Each row has a hidden value; after the row comes its group, the name of the range that the value falls in. Each part has its own.
In the rows, 128 means zero.
[103 117 148  84 113 132 111 150 164 130 136  94  65 103 117 103 191 104
 205 138  93 108 119 132 134 102 108 111 187 155 201 154 141 136 134 101
 127] -> H
[185 137 154 138 114 117 120  83 143 150 141 125 152 114 132 117 170  98
 144 105 119  63  97 100 140 152 128 126 130 158  40  37 124 113 127 140
 127] -> X
[104  87 140 118 123 133 115 168 122  94 143 122 104 110 126 126 182 107
 146 125 110 128 125 113 123 151 124 108 126 145 143  98 115 147 139 103
 124] -> X
[214 121 141 142 108 117 106  88 140 148 139 138 160 112 138 104 129 113
 131 109 107  92  83 102 138 164 132 135 108 141   6  26 139 130 122 151
 117] -> Y
[239 137 159 141 105 127 124  83 133 181 137 135 130 124 129 118 149 125
 143 101 128  53  74  92 152 154 131 140 137 166  39  21 133  76 124 141
 131] -> N
[ 51 139 173  56 117 119 123 141 195 117 131  54  55  93 111 101 221  75
 235 147  94  87 130 147 152  88  89 113 255 227 252 233 125 109 119 108
 139] -> H
[162 142 140 113 115 117 120  72 164 132 106 109 135 110 136 114 166  99
 177 114 108  65 102 105 161 145 118 137 183 139  73  49 140 138 110 155
 126] -> Y
[201 132 138 140 125 118 115  60 132 156 124 134 147 116 131 110 149 118
 166 116 115  60  88 104 147 164 122 141 151 139  42  39 134 108 118 154
 127] -> Y
[111 133 143  79 115 117 114 126 148 121 121 107  86 117 117 123 136 110
 209 140 123 132 130 149 147 122 106 126 188 153 148 162 127 130 115 131
 135] -> H
[190 128 160 129 115 115 106  80 162 138 142 125 145  99 133 103 163  96
 183 115 109  66  97 114 146 163 109 135 181 157  44  52 132 124 116 154
 121] -> N
[120 110 115  76 119 134 140 133 111 139 136 117 102 127 132 124 106 156
 118 153 135 112 117 133 133  95 133 128 156 134 199 146 127 127 117 125
 145] -> H
[102 122 141  74 115 128 134 109 187 104 123  54  74 129 125 125 177 128
 183 113 105 143 141 116 173 142 111 122 224 170 178 143 138 121 125 134
 135] -> N
[200 134 121 104 112 118 106  72 141 166 130 139 111 135 137 110 142 137
 149 100 146  49  99 118 159 157 125 137 241 153  91  83 146  71 107 151
 138] -> N
[194 128 134 130 112 118 114  81 153 153 133 136 146 115 132 112 159 101
 147 119 114  69  78 107 144 154 131 141 165 154  66  34 147  75 119 154
 121] -> H
[ 95 105 144 117 125 121 122 161 131 107 144 126 144  98 119 135 177  78
 195 141 108 120 119 129 117 146 115 116 147 153 155  96 111 185 129 114
 120] -> X
[191 147 138 137 115 120 130  68 133 161 135 127 137 124 131 122 152 117
 159 102 122  71  84  86 177 149 127 143 155 143  65   1 131 114 114 146
 132] -> Y
[205 126 128 125 107 119 103  60 136 150 140 113 117 113 133 112 147 120
 160 107 112  62  90 124 159 164 123 136 157 133  36  49 149  95 120 153
 124] -> X
[105 110 166  99 117 116 129 122 182 112 123  79  96 112 113 128 197  88
 179 114 105 142 135 111 145 140 123 118 129 214 146 131 114 112 141 126
 132] -> N
[210 126 161 135 113 119 118  82 166 166 136 137 145 107 124 109 185  98
 170 112 120   1  97  96 145 151 135 138 186 178  67  24 142 106 122 136
 126] -> Y
[117 105 146  76 115 121 133 131 138 147 123 106  89 127 115 132 152 112
 179 137 123 100  99 134 120 139 117 114 151 171 168 142 115 132 122 111
 137] -> Y
[158  96  92 105 118 145 130 117  90 114 135 119 121 129 141 121 104 160
  94 129 124 122  96 133 131 138 121 120  71  99 125 102 121 156 129 121
 126] -> H
[ 87 118 135  75 114 122 132 121 146 130 125 100  84 111 117 128 161 109
 204 149 113 101 109 139 128 121 108 116 186 146 165 147 128 162 112 135
 133] -> Y
[206 131 131 114 111 120 103  73 139 159 131 138 120 122 135 109 151 127
 152 117 122  61  92 118 149 156 127 137 194 147  60  68 148  78 116 153
 131] -> N
[ 99 124 142 129 126 127 122 168 131 119 141 126 121 117 125 130 156 102
 165 131 131 111 127 105 131 133 103 122 157 147 162 101 115 143 129 113
 125] -> H
[161 140 160 130 119 111 122  81 152 132 142 133 153 104 134 105 156  99
 172 114 123  58 103  95 149 161 119 131 227 172  98  48 124 144 106 146
 131] -> H
[236 116 129 116 101 123  91  82 154 176 134 135 110 121 131  81 168 122
 163 107 123  46  94 118 156 161 138 134 204 164  48  52 164  80 124 142
 123] -> X
[199 136 144 109 106 120 105  75 148 163 135 124 107 122 129 105 163 130
 169 102 137  31  88 107 162 149 123 128 238 144  67  73 146  90 113 141
 132] -> N
[169 130 169 125 107 110  99  90 170 133 151  75 116  90 132 102 197  85
 179 111 113  25 109 137 157 159 107 120 243 201  83  90 117  62 119 143
 133] -> N
[ 95  98 142  83 122 130 120 144 147  87 135  84  83 118 130 112 163 138
 143 129 116 118 150 122 145 141 124 110 207 188 199 198 126 114 131 114
 147] -> X
[209 132 149 115 113 116 114  85 149 173 128 143 124 119 126 109 150 128
 155 108 139  37  90 105 146 161 122 138 236 172  90  54 139  75 110 142
 138] -> X
[116 109 151  80 121 125 122 146 133 134 116 109  78 125 115 116 155 140
 174 126 123  97 115  98 121 130 123 107 175 184 153 176 120 105 130  97
 139] -> Y
[217 131 129 107 114 117 106  73 109 173 120 159 120 140 127 108 123 154
 112 107 154  35  87 104 162 157 140 139 215 166  76  78 146  54 108 136
 140] -> H
[112  96 123  73 115 126 129 127 124 113 126 107  87 128 123 133 152 126
 167 135 124 122 104 119 123 157 122 106 152 143 160 143 122 157 122 115
 134] -> X
[ 90 138 150 123 124 126 125 172 144 137 144 132 119 119 125 127 139 112
 162 134 136 100 134 126 149 120 109 127 208 158 192 120 109 107 119 106
 137] -> H
[104 102 117  75 114 129 118 100 136 110 126 113  84 111 119 127 147 114
 205 151 106 133 121 128 118 122 122 118 146 131 169 138 134 183 119 131
 129] -> H
[174 143 154 130 112 115 127  86 156 151 140 100 128 107 128 116 168 111
 161 105 113  60  76 107 147 143 117 135 169 168  46  61 125  92 119 145
 132] -> N
[110 121 121  56 101 126 100 143 167 146 132 103  72 127 117 131 163 112
 207 145 126 108 123 165 155 123 130 129 212 134 161 134 156 137 113 139
 128] -> Y
[107  97 111  90 119 126 124 124 107 116 124 119 100 127 126 136 134 128
 151 128 129 124 104 121 113 163 119 105 109 135 135 120 115 159 123 112
 130] -> X
[204 132 130 135 123 118 112  66 125 153 125 145 132 128 134 112 129 137
 181 109 140  48  93 101 148 160 128 131 188 139  40  68 132 107 109 144
 134] -> X
[206 131 138 122 114 119  96  69 146 142 134 129 124 110 134 107 157 118
 185 115 122  65 106 126 161 170 110 134 223 143  52  68 139 112 109 150
 127] -> Y
[ 88  98 124 120 121 138 116 156 128  97 151 104 114 112 132 130 178 112
 140 132 120 125 127 133 135 146 115 114 157 141 160 107 120 154 132 112
 125] -> X
[ 99 110 130 100 114 122 116 129 152 127 137  99 116 102 119 139 170  81
 199 151 115 144 120 155 139 146 113 121 175 133 140 122 118 166 115 130
 121] -> Y
[181 131 138 113 117 120  98  75 135 140 135 127 109 117 135 106 140 134
 152 127 139  49 102 124 148 155 112 121 235 149  51  89 127  93 112 142
 135] -> N
[186 125 138 113 101 118  86  83 157 135 145 125 121 109 140  99 201 118
 156 111 110  58 101 128 162 119 122 126 175 132  34  49 147 120 115 154
 119] -> X
[109 123 148 119 120 118 125 128 168 107 125 100 112 123 120 138 170  99
 177 110 116 142 140 115 156 164 109 121 161 155 123 103 111 122 130 133
 126] -> N
[105 129 158 111 132 119 130 131 167  98 124 106 113 106 121 117 138 107
 206 128  95 143 145 103 139 120 107 124 129 165 145 125 110 157 134 130
 135] -> H
[ 92  84 138  53 110 131 119 129 181 117 134  64  35 106 112 127 211  93
 189 147  95 109 132 146 137 106 140 123 135 172 172 152 155 143 136 137
 132] -> X
[163 139 146 123 114 112 113  90 143 132 136 112 128 112 136 115 146 112
 135 115 124  48 105 116 158 163 119 136 212 163  69  71 125  86 107 151
 133] -> H
[103 103 125  70 106 130 114 134 145 124 141  87  95 108 120 126 173 103
 170 150 125  91 114 166 136 136 111 115 214 138 179 146 129 151 114 124
 125] -> H
[185 143 133 107 108 115 109  90 142 165 128 145 125 127 133 105 144 130
 138 112 139  49  85 109 146 161 130 134 214 158  90  77 157  98 115 149
 131] -> Y
[ 94 101 149 119 122 125 111 150 164  66 148  74 128 104 128 128 189  98
 154 120 115 150 157 139 164 159 115 118 187 154 134 121 109 118 136 133
 128] -> N
[208 126 115 110 103 123  94  56 135 146 136 131 104 125 138 109 144 141
 151 108 128  61 110 125 173 171 130 133 204 124  61  52 152  90 112 151
 126] -> Y
[182 132 147 122 114 118 123  73 153 156 138 123 123 115 126 112 183 116
 157 108 119  53  87 102 154 158 123 140 209 168  78  50 145  96 113 139
 134] -> H
[105 121 129  74 113 129 133 116 163 129 136  67  81 112 128 112 146 125
 163 148 117 114 115 168 162  97 101 124 207 155 186 188 126 138 113 126
 139] -> H
[ 74 113 118 109 126 137 139 128 147  69 139  71  89 111 141 119 160 136
 164 129 100 160 134 121 144 121 103 114 172 130 202 140 128 185 123 127
 132] -> Y
[134 138 133  74 110 124 123 103 151 162 131 105 103 124 120 127 124 127
 144 143 145  89 126 157 165  94 121 137 196 160 154 171 129  79 116 130
 146] -> H
[109 112 118 121 116 134 115 113 143 101 155  83 131 107 139 114 144 124
 113 139 129 108 139 171 179 120  96 125 184 138 163 133 117 125 121 124
 131] -> Y
[167  85 119 109 115 133 127 137 108 122 143 114 126 133 137 132  94 166
  64 133 147 114 132 135 145 128 150 126  99 148 110 144 117  80 133 133
 144] -> X
[105 117 126  78 123 131 128 127 135 112 119 118  67 134 129 117 136 155
 160 121 121 143 127 102 132 125 118 111 197 149 195 149 130 135 123 109
 141] -> Y
[203 132 141 131 114 118 111  74 148 139 140 125 128 107 136 106 134 131
 160 105 119  47  91 103 163 167 117 133 189 139  69  45 136 127 108 150
 127] -> H
[177 141 156 127 112 112 118  95 148 156 143 135 136 109 135 112 167  97
 168 106 131  45 105 113 157 166 120 129 236 189  88  54 122  88 107 142
 137] -> X
[211 128 142 141 114 114 104  75 141 129 144 136 138 103 138 104 130 121
 166 105 122  66 101 113 146 166 117 124 174 124  14  48 126 136 113 156
 124] -> X
[213 126 136 111 111 118  99  76 125 168 127 136 126 125 131 103 125 138
 123 106 137  48  81 116 127 152 129 131 182 157  16  78 146  64 118 131
 131] -> N
[139 109 123 121 115 138 103 127 131 111 149 100 125 124 137 120 141 125
 110 116 134 110 125 157 163 145 107 116 180 125 137 111 126 114 128 110
 121] -> Y
[ 93 112 143 127 124 128 123 150 169  74 142  95 121 112 127 135 191  97
 171 112 102 163 151 111 155 155 115 128 146 145 140  81 122 148 137 133
 124] -> N
[127 113 147 137 115 132 120 180 108 142 150 148 140 122 128 125 129 127
 107 120 140  98 128 123 142 117 137 129 129 159 143 106 110  96 133 103
 134] -> H
[154 159 147 131 122 110 124  77 138 131 141 124 138 114 136 100 143 115
 146 112 128  67 107 103 159 163 114 133 211 151  70  69 117  98 105 153
 135] -> H
[ 85  95 123 117 117 131 107 168 144  94 157  97 127 104 128 129 169  95
 151 140 117 118 145 153 153 131 127 126 137 128 136 112 129 145 128 132
 121] -> X
[ 90 118 125  93 119 131 111 139 118 126 138 122  88 122 130 116 144 133
 148 142 128 104  94 133 129 132 102 111 214 133 193 137 125 142 118 102
 128] -> H
[147 134 149  98 106 117  98  61 174 134 135  78  87 105 126  97 192 115
 189 109 107  30  98 126 176 141 112 132 255 168 111  81 155 104 106 147
 132] -> Y
[148 144 147 115 129 123 156 129 148 154 122 130 126 128 123 120 112 132
 152 138 132 146 124  99 137  92 122 145 125 165 142 138 115 117 125 130
 152] -> H
[184 165 141 108 112 117 129  66 152 183 134 123 127 134 130 115 143 130
 132 105 128  31  75  86 152 146 128 140 182 152  84  34 143  97 113 139
 135] -> Y
[178 134 152 102 105 113 104  92 160 165 141 115 104 112 130 102 165 104
 189 107 141  35 102 115 157 156 117 123 255 189  84 105 133  79 109 130
 141] -> N
[119 108 133  68 109 124 115 133 166 140 125  94  89 117 110 145 182  92
 194 139 117 118 116 143 140 131 134 127 166 153 162 137 141 135 126 130
 128] -> X
[206 126 165 137 118 110 121  90 138 157 139 134 150  97 131 104 136 105
 131 114 129  31  89 109 139 172 119 137 175 184  37  46 114  81 118 144
 134] -> X
[100 118 141  89 117 114  89 110 169  92 122  92  98 108 124 115 144 107
 206 125 104 129 149 158 159 159  98 111 176 136  98 158 114 134 121 138
 122] -> Y
[139 114 148  90 110 117 106 119 174 135 128  77 105 119 117 128 169  99
 177 134 123 107 126 162 161 145 111 124 167 164 104 136 121 105 125 134
 129] -> X
[ 80 110 159 102 128 123 137 170 137 124 133 117  92 117 118 126 169 109
 183 117 123 103 116  93 115 133 118 111 197 182 214 149 112 127 132  95
 138] -> Y
[127  97 109  85 104 145 107 138 133 127 154  73  89 127 133 129 165 132
 101 132 138  78 113 163 152 133 122 123 210 117 175 132 152 120 123 116
 126] -> Y
[208 124 148 145 114 119 114  79 150 144 147 132 144 107 131 108 165  97
 174 105 120  62 104 107 163 168 129 134 176 165  54  14 126 102 119 136
 133] -> Y
[134  87 119 133 116 136 106 136 143  78 151  93 134 121 143 128 135 151
 102 122 125 135 116 145 161 160 116 116 120 114  96 111 112 131 135 133
 123] -> N
[202 120 132  80  95 118  77  85 163 156 135 114  97 120 132  92 164 126
 134 115 130  22  91 136 155 149 130 127 215 165  58  92 170  62 115 147
 125] -> X
[121  90 144 120 125 133 128 142 151  81 144  78 118 111 129 127 179 115
 124 119 110 155 150 118 156 149 125 114 127 150 148 132 117 110 144 132
 133] -> N
[ 98  95 152 102 115 131 111 130 190  72 151  49  92 104 131 116 184 111
 139 123 105 118 165 147 176 139 115 118 186 174 154 162 117  89 140 138
 136] -> N
[127 109 133  91 112 128 150 130 131 162 138 102 123 121 116 142 161 108
 133 155 141  22  95 141 125 122 132 131 149 166 164 107 113 120 124 125
 142] -> Y
[127 103 129  82 123 126 140 114 145 117 118 101  99 115 120 130 143 121
 174 137  99 167 108 110 117 120 132 125  78 147 155 125 126 164 136 137
 138] -> X
[140  83 107 102 103 141 106 105 155  98 149  71 108 116 129 137 190 110
 152 135 111 143 120 163 164 140 133 130 114 104 110  80 157 161 137 144
 114] -> N
[194 138 142 126 115 121 115  58 163 151 135 117 119 111 125 110 173 113
 191 108 112  62  88  88 169 150 118 138 175 139  56  54 147 116 116 147
 127] -> Y
[179 133 149 108 112 117 102  79 171 149 142 127 107 128 129 104 173 118
 188 108 124  31 104 109 169 151 118 131 255 169  95  68 143 113 105 143
 133] -> Y
[214 118 156 130 102 119  98  80 164 152 147 123 137 111 129  96 170 113
 167 105 112  49  89 102 155 154 132 130 154 163  30  21 145 112 120 141
 121] -> X
